Questions about the table below.
1) What is the entry just right of the largest entry?
2) What is the entry just left of the largest entry?
((116, 136, 137, 130, 137, 136, 135, 134, 129, 131, 138), (124, 128, 133, 134, 131, 131, 127, 136, 130, 131, 125), (125, 121, 131, 149, 125, 128, 138, 129, 123, 127, 122), (134, 122, 127, 130, 127, 132, 130, 136, 131, 130, 114), (127, 126, 123, 123, 119, 133, 136, 125, 122, 128, 122), (117, 135, 135, 135, 138, 137, 135, 135, 128, 131, 137), (135, 132, 121, 131, 133, 121, 120, 128, 131, 133, 132), (128, 130, 124, 122, 127, 124, 121, 120, 126, 124, 135), (130, 129, 135, 121, 127, 120, 116, 131, 136, 129, 124), (125, 133, 123, 124, 117, 135, 143, 129, 121, 135, 119), (127, 122, 128, 143, 124, 131, 137, 128, 122, 126, 121), (126, 140, 124, 132, 136, 127, 126, 133, 132, 139, 136))
1) 125
2) 131

x =
[[135 122 120 128 138 132 141 135 140 130 120 123 114]
 [133 131 113 135 132 125 137 149 134 125 151 131 127]
 [134 128 112 133 134 126 138 147 137 125 142 128 123]
 [129 133 127 148 124 117 134 140 127 136 149 133 138]
 [130 118 113 140 129 126 133 129 132 131 135 120 126]]
Counting starts at 0.
The top-left entry is 135
The entry in the top-right corner?
Answer: 114
The bottom-right entry?
Answer: 126
The entry in the bottom-left corner: 130
The entry directly below the smallest entry?
Answer: 127
The entry at row 0, column 1: 122
The entry directly above the smallest entry is 113
The entry at row 1, column 1?
Answer: 131
The minimum: 112
The entry in row 0 and column 2?
Answer: 120
The entry at row 1, column 0: 133
The entry directly above the largest entry?
Answer: 120
The centre entry: 138
The entry at row 2, column 0?
Answer: 134
The bottom entry of the column that holds the largest entry: 135
The entry just left of the largest entry?
Answer: 125
The entry directly below the centre entry?
Answer: 134
The entry just right of the largest entry: 131
The entry directly above the centre entry is 137
The entry just right of the centre entry: 147
The entry just right of the smallest entry?
Answer: 133

Questions about the row below.
1) Read off the entry just left of 117.
2) Read off the entry just left of the smallest entry.
[151 145 138 146 125 149 117 114 129 139 125 107 131]
1) 149
2) 125

Questions about the table below. Counting starts at 0.
1) Read off the entry just left of 149.
2) Read off the entry at row 2, column 2.
3) Read off the entry in row 1 and column 0.
4) Read off the entry in row 2 and column 0.
[[129 139 150 131]
 [128 142 148 129]
 [143 146 129 129]
 [137 128 132 151]
 [148 140 129 130]
 [133 128 137 151]
 [131 150 139 128]
 [129 140 149 131]
 [142 147 130 128]
 [146 129 129 143]
 [151 132 128 136]
 [147 130 129 143]]
1) 140
2) 129
3) 128
4) 143

Questions about the matrix below. Counting starts at 0.
1) Read off the entry at row 1, column 2.
2) Read off the bottom-left entry.
3) Read off the entry just right of the centre entry.
4) Read off the entry at row 1, column 1.
5) Read off the entry in row 2 and column 0.
6) Read off the entry at row 1, column 0.
7) Read off the entry at row 0, column 0.
8) Read off the entry directly below the smallest entry.
117  124  121  122  126  144  126
129  141  114  129  131  138  116
107  119  126  135  129  124  125
135  144  142  131  132  131  116
148  140  123  117  128  129  136
130  112  115  140  125  125  126
148  131  137  124  125  137  127
1) 114
2) 148
3) 132
4) 141
5) 107
6) 129
7) 117
8) 135

A =
[[117 124 127 106 129 115]
 [128 130 124 120 131 134]
 [143 136 126 141 135 142]]
The last entry, reading row by row -> 142
Report the entry directly above 136.
130
Report the first entry in reading order.
117
The entry directly above 141 is 120
The third largest entry is 141
The entry directly below 117 -> 128
Report the entry just left of the smallest entry.
127

Questions about the matrix below. Indices start at 0.
1) Give the top-left entry.
2) Give the entry just right of 147.
3) Give the entry at row 1, column 1.
4) Give the entry in the bottom-left corner.
5) Give the entry just right of the largest entry.
6) Give the entry in the top-right corner.
7) Give the top entry of the column that holds the largest entry.
8) Give the entry just left of 155.
[[131 123 141 129 136 155 143 140 129 116 113]
 [151 147 151 121 133 122 152 131 134 111 142]]
1) 131
2) 151
3) 147
4) 151
5) 143
6) 113
7) 155
8) 136

Questions about the matrix below.
1) What is the entry just right of 154?
2) What is the entry just right of 138?
3) What is the entry just left of the smallest entry?
[[132, 104, 127, 123, 123], [139, 144, 147, 127, 111], [124, 144, 116, 151, 142], [133, 136, 135, 144, 141], [154, 134, 124, 137, 120], [141, 137, 123, 117, 147], [119, 150, 140, 114, 147], [152, 132, 133, 137, 142], [148, 119, 123, 138, 124], [141, 134, 151, 129, 123]]
1) 134
2) 124
3) 132

Questions about the matrix below.
1) Which number is the 3rd entry on the main diagonal?
2) Which number is the entry just left of 135?
3) Which number is the entry in the bottom-left corner?
4) Which number is the last entry, reading row by row?
5) Which number is the fifth entry in reading order?
6) Which number is the first entry on the diagonal from the top-right corner?
7) Which number is the second entry from the end, reading row by row?
8) Which number is the entry directly above 113?
array([[126, 132, 131, 111, 130, 142, 134, 110, 114, 149, 141, 104],
       [136, 120, 147, 142, 135, 139, 112, 130, 118, 133, 139, 127],
       [131, 107, 113, 145, 134, 127, 115, 146, 120, 124, 140, 145],
       [120, 108, 148, 123, 115, 105, 107, 126, 149, 120, 131, 134],
       [147, 105, 109, 141, 125, 145, 126, 110, 125, 141, 144, 109],
       [129, 119, 130, 138, 125, 121, 148, 119, 143, 126, 146, 120]])
1) 113
2) 142
3) 129
4) 120
5) 130
6) 104
7) 146
8) 147

[[102 137 136 133 105 135 138 137 136 134]
 [140 152 149 135 123 119 111 135 115 123]
 [104 135 133 138 114 145 131 141 146 141]]
Indices start at 0.
Give the entry at row 1, column 0.
Answer: 140
The top entry of the column that holds the largest entry: 137
Give the entry at row 0, column 0.
Answer: 102
Give the entry at row 0, column 2.
Answer: 136
Give the entry in row 2 and column 0.
Answer: 104
Give the entry just right of 119.
Answer: 111
The entry just left of 111: 119
Give the entry in the top-right corner.
Answer: 134
Give the entry just left of 145.
Answer: 114
